Here is a tiny trained network, its code and every weight. The questions are about switching its units off for an input and a target symbol, where a switched-off unit gives its printed mean instead of its output.

import numpy as np


def w(rows, s, z=0):
    codes = np.array(rows[::2]) - 128.0
    scale = np.full(codes.shape[1], s)
    scale[-1] = z or s
    return codes * scale


def f(y):
    return np.maximum(y, 0)


def softmax(a):
    e = np.exp(a - a.max(-1, keepdims=True))
    return e / e.sum(-1, keepdims=True)


def log_softmax(a):
    a = a - a.max(-1, keepdims=True)
    return a - np.log(np.exp(a).sum(-1, keepdims=True))


def net(x, mask):
    ids = ['ΛΞΩαβγδεζθμπστφψ'.index(c) for c in x.split()]
    T = len(ids)
    res = E[ids] + P[:T]
    q, k, v = (res @ M[0].T for M in (Q, K, V))
    z = softmax(np.where(np.tri(T) > 0, q @ k.T / 3**0.5, -1e9)) @ v
    res = res + np.where(mask[0], z, O[0][:, -1]) @ O[0][:, :-1]
    y = f(res @ A[0][:, :-1].T + A[0][:, -1])
    res = res + np.where(mask[1:13], y, B[0][:, -1]) @ B[0][:, :-1]
    return log_softmax(res[-1] @ U[:, :-1].T + U[:, -1])


Q, K, V, O, A, B = {}, {}, {}, {}, {}, {}
E = w([
[130,99,136,120],'Λ',
[161,83,141,52],'Ξ',
[158,196,191,116],'Ω',
[137,110,123,97],'α',
[115,34,52,89],'β',
[96,250,64,62],'γ',
[109,107,96,175],'δ',
[122,95,121,112],'ε',
[169,101,146,94],'ζ',
[99,95,120,193],'θ',
[117,58,127,110],'μ',
[27,106,156,147],'π',
[132,82,138,81],'σ',
[107,138,216,201],'τ',
[163,139,133,160],'φ',
[142,121,131,168],'ψ',
],0.024)
P = w([
[208,108,94,189],'0',
[180,50,144,112],'1',
[155,138,86,153],'2',
[158,66,174,117],'3',
[128,149,101,137],'4',
[141,82,194,121],'5',
[104,160,112,127],'6',
[125,95,213,123],'7',
[83,170,124,117],'8',
[116,106,234,126],'9',
[65,180,132,110],'10',
[116,116,252,131],'11',
[63,175,127,116],'12',
],0.011)
Q[0] = w([
[114,179,105,128],'h0',
[186,71,250,173],'h0',
[95,121,190,146],'h0',
],0.018)
K[0] = w([
[175,123,115,140],'h0',
[28,243,252,86],'h0',
[2,236,222,158],'h0',
],0.0093)
V[0] = w([
[219,163,91,23],'h0',
[156,111,17,156],'h0',
[174,165,254,177],'h0',
],0.0079)
O[0] = w([
[115,194,199,75,62],'h0',
[48,181,110,125,66],'h0',
[246,152,85,141,254],'h0',
],0.011,0.009)
A[0] = w([
[154,227,134,167,147],'n0',
[133,7,157,102,1],'n1',
[138,45,192,118,238],'n2',
[177,201,84,175,89],'n3',
[161,142,123,38,233],'n4',
[132,150,173,135,194],'n5',
[65,142,64,187,127],'n6',
[158,95,212,154,146],'n7',
[132,89,117,40,92],'n8',
[158,228,106,116,47],'n9',
[126,104,94,162,25],'n10',
[166,212,96,120,138],'n11',
],0.013,0.0065)
B[0] = w([
[113,111,228,126,201],'n0',
[103,100,254,194,175],'n1',
[60,81,73,111,223],'n2',
[99,153,204,97,249],'n3',
[197,219,101,99,186],'n4',
[68,113,87,65,160],'n5',
[116,229,147,203,160],'n6',
[139,158,48,62,223],'n7',
[115,217,224,126,148],'n8',
[47,17,76,193,162],'n9',
[147,156,160,178,164],'n10',
[78,67,125,97,191],'n11',
],0.0086,0.015)
U = w([
[133,173,247,156,184],'Λ',
[134,176,134,180,114],'Ξ',
[73,141,183,135,50],'Ω',
[101,101,224,135,200],'α',
[120,149,141,104,254],'β',
[77,21,139,147,80],'γ',
[203,89,196,153,96],'δ',
[90,113,142,185,80],'ε',
[143,213,201,107,60],'ζ',
[176,104,104,47,109],'θ',
[115,180,121,115,164],'μ',
[51,123,105,86,162],'π',
[98,144,112,126,159],'σ',
[123,99,247,86,44],'τ',
[120,213,132,146,118],'φ',
[111,88,3,127,216],'ψ',
],0.013,0.0094)

Each question gives the input, a string of symbols that net reads in full, and the target symbol t.
The units are the heads (3 rows each of Q, K, V and O) and the neurons (one row each of A and B). Each row of codes is followed by its name. A weight is (code - 128) times the scale printed after its matrix; where a second scale follows, it is the last column's (O, A, B and U).
mask holds one flag per unit, heads first, then neurons. A switched-off unit (its flag False) gives its mean, the last column of its rows in O or B, instead of its output. The means were averaged over made-up inputs and are rounded, as every weight is.
A unit's drop is (log p(t) with every unit on - log p(t) with that unit switched off) / (log p(t) with every unit on - log p(t) with every unit switched off).
The circuit of an input: a set's keep is (log p(t) with only the set's units on - log p(t) with every unit switched off) / (log p(t) with every unit on - log p(t) with every unit switched off). Starting from the 12 units with the biggest drops (on a tie, the unit counted first), units are removed one at a time, each time the one whose removal leaves the highest keep (on an exact tie, the one counted first), for as long as the keep stays at least 0.8.
circuit, biggest first: the units of the circuit, biggest drop first
top k neurons: the k neurons with the biggest drops, biggest first
drop of u: that unit's drop, to one decimal
input θ Ω φ π ε ψ σ ψ ζ ψ ψ μ, target γ: top neuron => [n1]
input ψ τ γ τ ψ ψ φ β γ φ φ, target α: circuit, biggest first => [n7; n0; n11]
input φ θ φ φ φ ε φ Ξ ψ φ φ Ω, target θ: circuit, biggest first => [n7; h0]
input ψ ψ θ π ψ, target Ξ: top 2 neurons => [n6; n0]
input π ψ σ ζ ψ ψ π σ φ ψ β, target Ω: circuit, biggest first => [h0; n6; n8]
input Ω φ β τ φ δ, target δ: circuit, biggest first => [h0; n1]
input ψ ψ τ ψ, target δ: circuit, biggest first => [h0; n1]
input φ φ φ ψ Ξ, target ζ: circuit, biggest first => [n8; n4]
input τ ψ ψ ψ φ ψ θ σ, target δ: circuit, biggest first => [n1; h0]
input φ φ ψ ψ ψ φ θ τ Ω, target τ: top 3 neurons => [n0; n3; n11]
input ψ δ φ σ φ ψ τ τ σ φ φ φ θ, target Ξ: top 3 neurons => [n6; n0; n1]
input ψ Ω ψ γ, target π: top 3 neurons => [n9; n11; n1]
input ψ Ω σ α ψ θ φ ψ, target θ: circuit, biggest first => [h0; n7; n1]
input ψ φ ψ ψ ψ γ φ μ, target π: circuit, biggest first => [h0; n2]
input ψ δ τ ψ β φ τ φ φ τ φ φ δ, target φ: circuit, biggest first => [n6; h0; n0]
input ψ ζ β ψ ψ θ π φ Ξ φ, target γ: circuit, biggest first => [h0]
input Λ δ ψ Ω φ ψ α μ, target θ: top 2 neurons => [n7; n2]
input γ β φ ψ π ψ φ δ τ σ φ θ, target δ: top 2 neurons => [n1; n10]
input Ω ψ ε β, target α: top 2 neurons => [n1; n8]
input σ θ ψ ψ φ ψ Λ, target ψ: top neuron => [n3]
input φ ψ Ω Ω, target θ: top 2 neurons => [n7; n4]
input φ φ ψ ψ Ξ σ φ π φ ψ θ φ, target γ: top 3 neurons => [n1; n2; n4]
input Ω ψ ψ φ φ φ δ φ, target θ: top 3 neurons => [n7; n1; n4]
input Ω Ξ φ ψ τ σ Ω ψ δ φ ψ ψ ζ, target θ: drop of n6 => 0.2
input Ξ τ ψ β ψ δ π, target ε: drop of h0 => 0.6
input ψ β ψ ψ τ, target δ: drop of h0 => 1.0
